[-0.23 -0.91  2.67 -0.50 -0.34  1.03 -2.05  0.40 -1.54 -0.16 -1.24  2.66
 -0.68 -0.21  1.05  1.63 -0.63  0.17 -0.36  0.87  0.31 -0.15 -0.01  0.75
  1.85  0.04  1.04  0.72 -1.21  1.32 -1.93 -1.42 -1.30 -1.57 -0.96  1.35
  0.14  1.79  1.65  0.16  1.29 -0.02 -0.23  1.20  0.35 -0.84 -1.99 -0.62
  0.70  1.20  0.68  2.66  0.98  0.49  0.05  0.68 -0.60  2.00 -0.06 -0.56
  2.28 -1.43  2.53 -0.58 -1.52  2.36  1.52] : <8>, (57)
[-2.03  0.56  1.61 -2.83  0.37 -0.36 -0.23  0.81 -0.61  0.87 -0.43 -0.79
  1.14 -0.50  0.73 -0.95  2.65 -0.86 -0.11 -0.07 -0.32  1.13  0.99  0.44
 -0.84  0.31  0.37  1.13  0.19  1.22 -1.70 -0.18 -0.37  0.62 -1.66  1.13
 -0.13  2.25 -1.07  1.09  2.74  2.18 -1.86 -1.29  0.08 -0.34 -1.34 -2.48
 -0.19 -0.81 -6.43  1.92 -0.16  0.05 -0.10 -0.61 -0.21  2.59  0.31  0.06
  1.39  2.79  3.26  0.51 -0.04 -1.73  2.42] : <11>, (57)
[ 1.28  0.02 -0.39  2.07  0.79  0.27 -0.30 -2.19  2.52  0.34  0.11  0.73
  0.10 -0.39 -0.01 -0.01  2.80  0.66 -0.64  0.54  0.87  1.85 -0.56 -0.64
 -1.00 -1.22  0.06 -3.05  1.79 -0.93 -0.01 -0.24  3.03  2.84  0.11 -1.94
  0.05 -1.63 -0.69 -1.00 -1.77 -0.77 -0.21 -1.53 -1.32  0.64  0.72  3.06
 -0.91  0.55  0.92 -1.75 -1.23  1.24 -0.24 -2.13  0.50 -3.22 -0.83 -0.54
 -1.07 -0.61 -2.38  0.70 -0.28  0.45 -0.26] : <12>, (52)
[ 2.93  1.24 -3.34  1.36  2.83  2.40  0.86  1.67 -1.63  0.22  1.01  0.38
 -0.51  0.94 -0.81 -1.48 -3.18 -0.23 -0.91 -1.07 -0.87 -2.30 -2.07  3.09
 -1.66  1.95 -0.45  1.62  0.22  0.53  1.41 -2.65 -3.65 -1.09 -0.12 -0.50
 -2.47  3.74  1.25 -1.14 -0.30  1.63  2.65  4.34  2.19 -0.62 -3.74 -3.02
  0.25  2.95  0.02 -0.96  6.98 -1.66  1.68 -0.39  0.59 -2.21 -1.30  0.74
 -2.13 -4.90  2.07 -3.59  2.59 -2.36  0.49] : <11>, (53)
[ 1.43  0.84 -2.32 -1.29  1.25  2.56  0.75  0.10 -0.51 -0.72  0.18  0.97
 -0.92  0.10 -1.33 -1.15 -1.73  0.36 -1.04  0.90  0.84 -0.14 -0.95  1.47
 -1.46  1.16 -0.58  0.18  1.17  0.05 -0.38 -1.14  0.11 -1.43  0.23 -0.57
 -1.76  1.11  1.30 -0.45 -1.12 -0.29  1.16  1.76  1.52  0.45 -2.62  0.59
  0.27  1.78  1.59 -0.01  1.24 -0.13  0.51 -1.19  1.38 -2.68 -1.32  0.51
 -1.52 -3.02  0.20 -1.14 -0.11 -0.07  1.38] : <17>, (53)
[-0.29  1.14  0.98 -0.73  1.44  0.32  0.06 -0.45  0.09 -0.46  0.27  1.13
  0.48 -0.71  1.05 -0.51  2.75 -0.39 -1.13 -0.80  0.55  0.63  0.52  0.49
 -1.33  1.03  0.32 -0.73  1.27  0.74 -0.17 -1.95  0.99  1.06 -1.32 -1.28
 -0.05  5.76 -0.76  1.23  0.56  1.30  0.64 -1.85  0.40  0.04 -1.46 -2.09
 -0.90  0.30 -4.89  0.85  4.09 -0.52 -0.10 -2.07  0.50 -3.12  0.03  0.14
 -1.54  2.29  1.56 -0.01 -0.34 -2.74  0.96] : <11>, (53)
[-2.64  2.13  2.14 -3.69 -1.02  0.87 -0.42 -0.92 -0.52  0.45  0.15  2.13
  0.17 -0.92  0.44  0.13  1.20 -1.28  0.22  0.54 -0.64 -1.40  1.00 -1.54
 -1.10  0.93  0.35  1.25 -0.15  1.40 -0.31 -2.06  1.24 -0.94 -0.35  0.62
  0.01  5.86  1.75  0.41  1.77 -0.63 -0.27  0.64 -0.74 -0.43 -1.41 -0.78
 -1.83 -0.38 -2.71  1.44 -0.88 -0.34  0.18 -0.07  1.00  4.10 -0.03 -0.37
  1.95  0.91  0.80  0.46 -0.80  0.97  1.19] : <11>, (57)
[-2.03  1.29  2.61 -3.34  0.31  0.79  1.18  0.21 -1.48 -1.71 -0.47  1.94
 -0.76 -1.29  0.75 -0.60 -0.25  0.48 -0.61  0.64 -0.19  0.04  0.41  0.91
 -0.27 -0.27  0.27  0.76 -0.60  3.43 -0.86 -3.15 -0.65 -0.38 -0.78  2.21
 -0.19  5.00  2.49  0.80  2.74 -1.13  0.88 -0.41  0.43  0.98 -3.33 -1.73
 -1.69  0.98 -3.11 -0.26  0.12 -0.51  0.94 -0.60  0.14  0.46 -0.09  0.07
  0.82  0.34  2.15  0.54 -0.17  0.69  2.03] : <15>, (57)
[-0.35  2.15  0.34 -1.62 -0.10 -0.83 -0.98 -0.49 -0.31  1.12  1.36  1.45
  1.10 -0.57  1.11 -0.97  2.95 -1.40 -0.23 -0.89  0.16 -1.28  0.95 -0.63
 -1.00  1.14  0.59  0.23  0.86  0.41  0.34 -2.10  0.17  1.23 -0.67 -1.49
 -0.23  6.95  0.50  1.16  0.80  1.37  0.11 -0.20 -1.12 -0.86 -1.40 -2.50
 -1.93 -0.57 -5.61 -0.56  3.02 -0.93  0.10 -1.23  0.49  1.84 -0.21 -0.37
 -0.54  0.71  0.92 -0.43  0.20 -1.86  0.52] : <11>, (57)
[-3.33  1.76  0.03 -5.83 -0.26  1.04 -1.45 -0.01 -1.42 -0.12  0.58  0.20
 -0.85 -1.35  0.59 -0.20  0.15  0.58  0.07 -0.29  0.84  0.16  0.82  0.58
 -0.88  3.36 -0.40  1.63  0.23  0.30 -0.55 -0.76 -0.69 -3.72 -0.53  0.75
 -1.54  4.79 -0.30  0.99 -0.27  1.96 -0.76  0.80  0.96 -0.11  0.83 -2.26
  0.37  0.37 -1.95  0.10  2.91 -1.33 -0.56  0.88  1.38 -0.35  0.54  0.13
  0.32  1.40  2.82 -0.42 -0.43 -2.37  1.38] : <11>, (53)
[-6.05  3.62  2.45 -6.98 -3.75  0.74 -2.01 -0.14 -3.12 -0.92 -0.98  2.12
 -1.33 -0.92 -0.14  0.31 -0.76  1.38  0.12  2.25  1.44  0.30  3.05 -1.72
 -1.10  0.40  0.45  2.66  0.78  1.11 -2.33  0.43  0.93 -4.85 -0.93  1.01
 -0.45  4.23  1.53  0.57  0.77 -1.23 -1.62 -1.67 -0.36  0.36 -0.24  0.35
  0.84 -1.21  0.95  2.09 -6.48 -0.40 -0.26  0.28  1.01  6.98  0.71 -0.84
  2.31 -1.41  1.01  1.24 -2.64  2.22  2.29] : <17>, (57)
[-1.26  2.85  0.54 -3.40 -0.49  0.95 -0.74 -1.27  0.55 -0.17  1.52  2.45
  0.68 -1.34  0.05 -0.13  2.83 -1.28 -0.64 -0.64  0.46 -0.88  0.91 -1.34
 -2.15  1.88  0.60 -0.37  2.21  0.17  0.19 -1.93  2.68 -0.11 -0.82 -2.08
 -0.11  6.98 -0.61  1.52 -0.56  0.63  0.37 -1.97  0.14 -0.09 -0.08 -1.28
 -1.16 -0.06 -3.62  0.36  2.96 -0.42 -0.52 -1.74  1.23 -1.82  0.38 -0.33
 -1.82  1.80  0.24  0.27 -1.18 -2.11  0.84] : <11>, (57)

[ 1.27 -0.46 -1.43  3.66 -1.07  0.50  1.08  0.78 -0.01  5.32  0.32  0.25
  0.49 -0.13  0.45 -3.17 -1.81 -0.53  0.37 -1.15  0.32 -1.46 -3.36  1.17
 -0.58  1.78  1.49  0.91 -1.43 -7.69 -1.95 -0.60  1.40 -1.31  1.65  0.33
 -0.59  0.04 -1.75  1.68 -0.12 -0.63  0.69 -1.69  5.93  2.65 -0.60 -0.36
  0.32  2.17  1.62 -1.52  2.53  2.58 -0.04  3.67 -0.44 -0.63  1.19 -0.11
 -0.41  0.10  0.26  0.18  2.51  0.03 -0.29] : (250), [45]
[-1.55  0.26 -1.88  2.71 -1.23 -0.02  0.66  1.88 -0.44  6.39 -0.57 -0.04
 -0.61  0.84  0.07 -0.44 -0.05  0.52  1.74 -0.36  0.30 -2.48 -1.64  2.62
 -1.27  1.07 -1.22  0.82  0.28 -4.38 -2.64  2.55  1.88 -1.83  0.14  0.42
  0.19 -0.63 -0.72  1.55  1.09 -0.96  0.62 -0.02  4.69  2.48 -0.47  0.54
 -0.31  2.29 -0.32 -4.37 -0.63 -1.53 -0.47  2.60 -2.89 -0.21  0.44 -1.75
 -0.68 -1.69 -0.34  0.22  1.86 -2.15 -0.92] : (251), [46]
[-0.68 -0.52 -1.32  2.09  0.03  0.33  0.97  0.16 -1.02  3.83  0.71  0.35
  0.04 -0.83  0.92 -2.14 -2.68 -1.11 -0.45 -0.39 -1.52 -1.38 -2.66  3.64
 -0.26  1.00  0.30  0.75 -1.15 -3.91 -0.37 -1.34  1.70 -0.99  0.98 -0.13
 -0.17 -0.40 -1.12  0.91  0.08  0.19  0.31 -2.00  4.94  3.77 -0.64 -0.46
  0.04  3.02  1.61 -0.78  0.55  2.84  0.62  3.14  0.46 -0.22  1.77  2.01
 -0.57 -0.50 -0.57  0.06  1.28 -0.19 -0.61] : (261), [45]
[ 0.89  0.11  0.83  1.63 -1.77  0.13  0.79  0.97 -0.51  7.87 -0.54 -1.37
  0.09 -0.93  0.35 -2.28 -1.25 -1.01  1.59 -0.39  1.62 -2.80 -3.51  2.99
 -1.68  0.07 -2.93  0.42 -0.54 -6.18 -3.64  2.56 -0.45 -1.57 -0.30  0.62
  0.29  0.21 -1.99  1.71 -0.52 -1.18  1.94 -2.64  4.45  1.64 -0.22 -0.33
  0.56  0.98  0.54 -3.09  0.65  2.00 -0.45  2.51 -2.21 -0.20  1.41 -3.33
 -1.55 -1.08  1.15 -0.41  1.33 -0.59 -0.51] : (256), [44]
[-1.42  0.16 -4.44  3.64 -0.63  0.50  0.83  0.59 -0.61  0.83 -0.46  0.22
 -0.82  0.08 -0.19 -1.66 -0.96 -0.76 -1.14  0.13  0.13 -3.25 -0.82  3.00
 -0.26  2.37  0.69  0.37  0.23 -4.30 -1.90 -0.37  3.67 -2.94  1.11  0.47
 -0.42  0.15 -0.60  1.08 -0.15  0.15 -0.62 -0.26  7.04  2.53 -0.79  0.88
 -0.76  2.86  0.25 -4.28 -0.78 -3.06  0.19  2.40 -2.73  0.10 -0.11 -1.55
 -0.33 -1.12 -0.81 -1.15 -0.35 -0.49  2.50] : (261), [46]
[ 0.36 -0.27 -0.48  2.03 -0.07 -0.28  1.66  0.68  0.29  0.85  0.19  1.45
 -0.36 -0.09  1.44 -1.85 -3.11 -1.83  0.38 -0.56  0.85 -1.25 -2.35  1.98
 -0.94 -0.48  1.17  1.32 -0.41 -6.92 -1.76  0.05  0.96 -1.39  0.59  0.49
  0.24  0.30 -1.60  0.91 -0.70 -0.71 -0.33  0.17  3.26  1.00 -0.59 -0.42
 -1.09  1.66  1.62 -1.10  0.68  1.57  0.47  2.76 -1.94 -0.16 -1.23 -0.24
 -0.73 -0.03  0.77 -0.13  1.04  0.18  1.29] : (258), [37]
[ 0.52 -0.22 -0.67  3.80 -0.37 -0.11  0.33  0.16  0.16  0.04  0.86  0.02
 -0.16  0.31  0.82 -2.60  1.01 -0.32  0.66 -0.15  1.53 -1.35 -1.12  3.24
 -1.10  0.36 -1.61  0.37  0.79 -4.01 -0.36 -0.39 -0.55 -1.42  0.46  0.31
 -0.01  0.28 -1.20  0.49 -0.17  0.01  0.57 -0.46  4.41  0.59  0.00 -0.23
 -0.04  0.97  1.05 -2.08  0.68  0.78  0.31  1.41 -1.73  0.47 -0.31 -1.71
  2.30 -1.56  0.10  0.63 -0.04  0.05  0.03] : (250), [45]
[-1.02 -0.19 -1.60  0.44 -1.45  0.15  0.83  1.41 -0.26  5.27 -0.08 -0.84
 -0.98  0.36 -0.36 -1.15 -0.05 -0.19  1.05  0.22  1.35 -3.02 -2.19  4.16
 -1.52  0.31 -3.23 -0.46  1.50 -0.60 -1.86  2.82  1.72 -3.12  0.29  0.59
  0.19  0.22 -1.54  1.72 -0.11 -0.18  1.37 -1.49  7.24  1.46  0.08  0.62
  0.28  2.54 -0.13 -4.27 -1.08 -0.81 -0.91  1.17 -2.60 -0.16  1.34 -4.23
 -0.43 -0.91  1.02 -1.00 -0.05 -1.53 -1.30] : (251), [46]
[ 2.31 -0.25  0.73 -2.87 -3.43 -0.08  1.09  1.72  1.99  8.02 -0.10 -0.92
 -0.77  0.24  1.09  0.67 -0.62  0.38  2.49 -0.76  2.39 -3.67 -4.64  2.76
 -4.48 -0.34 -2.98 -1.19  0.44 -7.41 -3.56  6.75 -1.29 -0.72  0.19  0.36
  1.12 -0.36 -1.68  2.01 -0.94 -1.01  2.72 -1.85  2.13  0.01 -0.88  0.25
  0.24 -0.02 -0.34 -3.86 -0.27  0.53 -0.88  0.67 -2.68 -0.49  1.01 -4.80
 -2.47 -1.88  3.03 -0.88  1.20 -1.09  0.29] : (256), [44]
[-0.39 -0.41 -0.68 -4.27 -1.64  0.53 -0.05  0.32  0.14  6.33 -1.08 -1.66
 -0.32 -1.14 -1.03  0.65 -1.05 -0.43 -0.36 -1.18 -0.15 -1.97 -1.19 -1.51
 -0.58  0.74 -2.03 -0.35 -1.85  2.04 -1.51  1.59  0.15  0.48 -0.27 -0.84
  1.17 -0.50 -0.13  0.81 -0.74 -0.16 -0.96 -3.45  0.81  0.89  0.45 -0.25
 -0.15  1.50 -0.37 -0.08 -1.78  0.34 -0.29 -0.57  1.28 -1.30  2.44  0.39
 -0.97 -0.41  0.13 -0.97  0.20  0.15 -0.05] : (251), [44]
[ 0.86 -0.65 -1.07 -5.22 -2.25  0.73  0.51 -0.71  1.80  8.02 -0.17 -2.77
 -0.79 -0.81 -0.41  0.65 -2.90 -0.11  6.91 -0.49  0.94 -2.88 -3.47  0.97
 -1.65  0.21 -2.26 -1.28  0.38 -3.57 -1.22  2.96  0.89 -0.39  0.32  0.32
  0.57 -0.17 -1.81  2.42 -0.69 -0.41  1.37 -4.67  3.51  1.18 -0.06  0.03
  0.20  1.35 -0.56 -2.05 -1.12  1.41  0.09 -0.06  0.74 -0.09  2.64 -1.30
 -1.86 -0.86  2.04 -2.22  0.33  0.48  0.50] : (261), [44]
[-0.16 -0.27  0.40  1.19  0.06  0.08  1.05  0.59 -1.03  4.62 -0.30  1.26
  0.10  0.50  0.49 -0.15 -0.96 -0.36  1.54 -0.90 -0.63 -0.49 -1.24 -0.06
  0.15  0.92  0.11  0.71 -0.82 -3.02 -0.91  1.34  1.45 -0.68 -0.41 -0.10
 -0.55 -1.04 -0.74 -0.01  0.16 -0.52 -0.16  0.92  0.37  1.26 -0.95  0.24
  0.65  1.89  0.18 -0.79  0.60  1.46  0.15  2.44 -0.34 -0.61  0.49  1.55
 -0.71 -0.51 -0.41  0.51  1.66 -1.59  0.37] : (250), [45]
[ 0.57  0.07 -1.26 -3.31 -2.30  0.12  0.66  1.07  1.41  4.42 -0.52 -0.44
 -0.50  0.29  0.57  1.41 -3.42 -0.45  1.72  0.13  1.35 -2.35 -1.81  0.38
 -0.92  1.47  1.54  0.49 -0.38 -6.09 -1.90  2.80  1.13 -1.38  1.64  0.23
  0.38 -0.24 -1.03  1.17 -0.79 -0.21  0.86 -0.74  0.99  0.44 -0.69  0.91
 -0.02  0.57 -0.72 -2.00 -0.40 -0.72 -0.24  0.27 -1.74 -1.02 -0.04 -1.03
 -1.61 -1.04  0.94 -0.84  0.03 -0.76  0.19] : (261), [44]
[ 1.11 -0.06 -1.40  0.79 -1.31  0.25  0.15  1.04  1.87  0.43 -0.64 -0.45
 -0.37  0.56 -0.45  1.27 -1.24  0.71  1.67  0.16  2.79 -2.49 -1.83  2.83
 -1.58  1.27  1.49 -0.42  1.29 -8.02 -2.40  2.09  1.76 -2.94  2.27  0.08
 -0.82 -0.64 -1.03  1.13 -0.38 -0.35 -0.42  1.40  2.09  0.16 -1.12  0.37
 -0.41 -0.37 -1.03 -3.72  0.29 -3.25 -3.48  0.69 -3.66 -0.70 -2.26 -3.69
 -0.83 -1.35  2.05 -0.45  0.49 -1.27  0.06] : (250), [46]
[ 0.87  0.10  1.41 -5.80 -1.52  0.33  0.38 -0.42  2.72  7.04 -0.01 -1.32
 -0.26 -0.36  0.13 -0.35 -0.85  0.35  1.77  0.27  2.15 -0.64 -2.18 -0.22
 -1.64 -1.62 -2.42 -1.32  0.27 -1.28 -0.20  3.92 -2.25  0.53 -0.47  0.34
  0.88 -0.04 -1.08  0.86 -1.11 -0.67  2.79 -3.53 -0.71 -1.08 -0.36  7.01
  0.30 -0.05 -0.42  0.39 -0.31  1.54  0.30 -0.58  1.04 -0.80  1.31 -1.97
 -1.43 -0.50  2.83 -1.24 -0.04  1.23  3.23] : (256), [44]
[-0.83  0.29 -1.49  1.77  0.73 -0.18  0.95  0.76  1.38  0.06  0.32  0.09
 -0.14 -0.55 -0.06 -1.75 -3.06 -0.95 -0.32 -0.59 -0.67 -1.59 -2.22  2.59
 -0.54  0.77  1.80  0.41 -0.27 -5.09  0.56 -0.39  2.69 -2.73  1.27 -0.05
 -0.10 -0.25 -1.08  1.14 -0.66 -0.64 -0.24 -0.26  5.70  0.76 -0.40  0.32
  0.31  3.13  0.87 -1.92  0.29  0.92  0.85  3.14 -2.32 -1.76 -1.67 -0.74
 -0.06  0.22  0.83 -0.80 -0.06 -0.04 -0.37] : (258), [37]
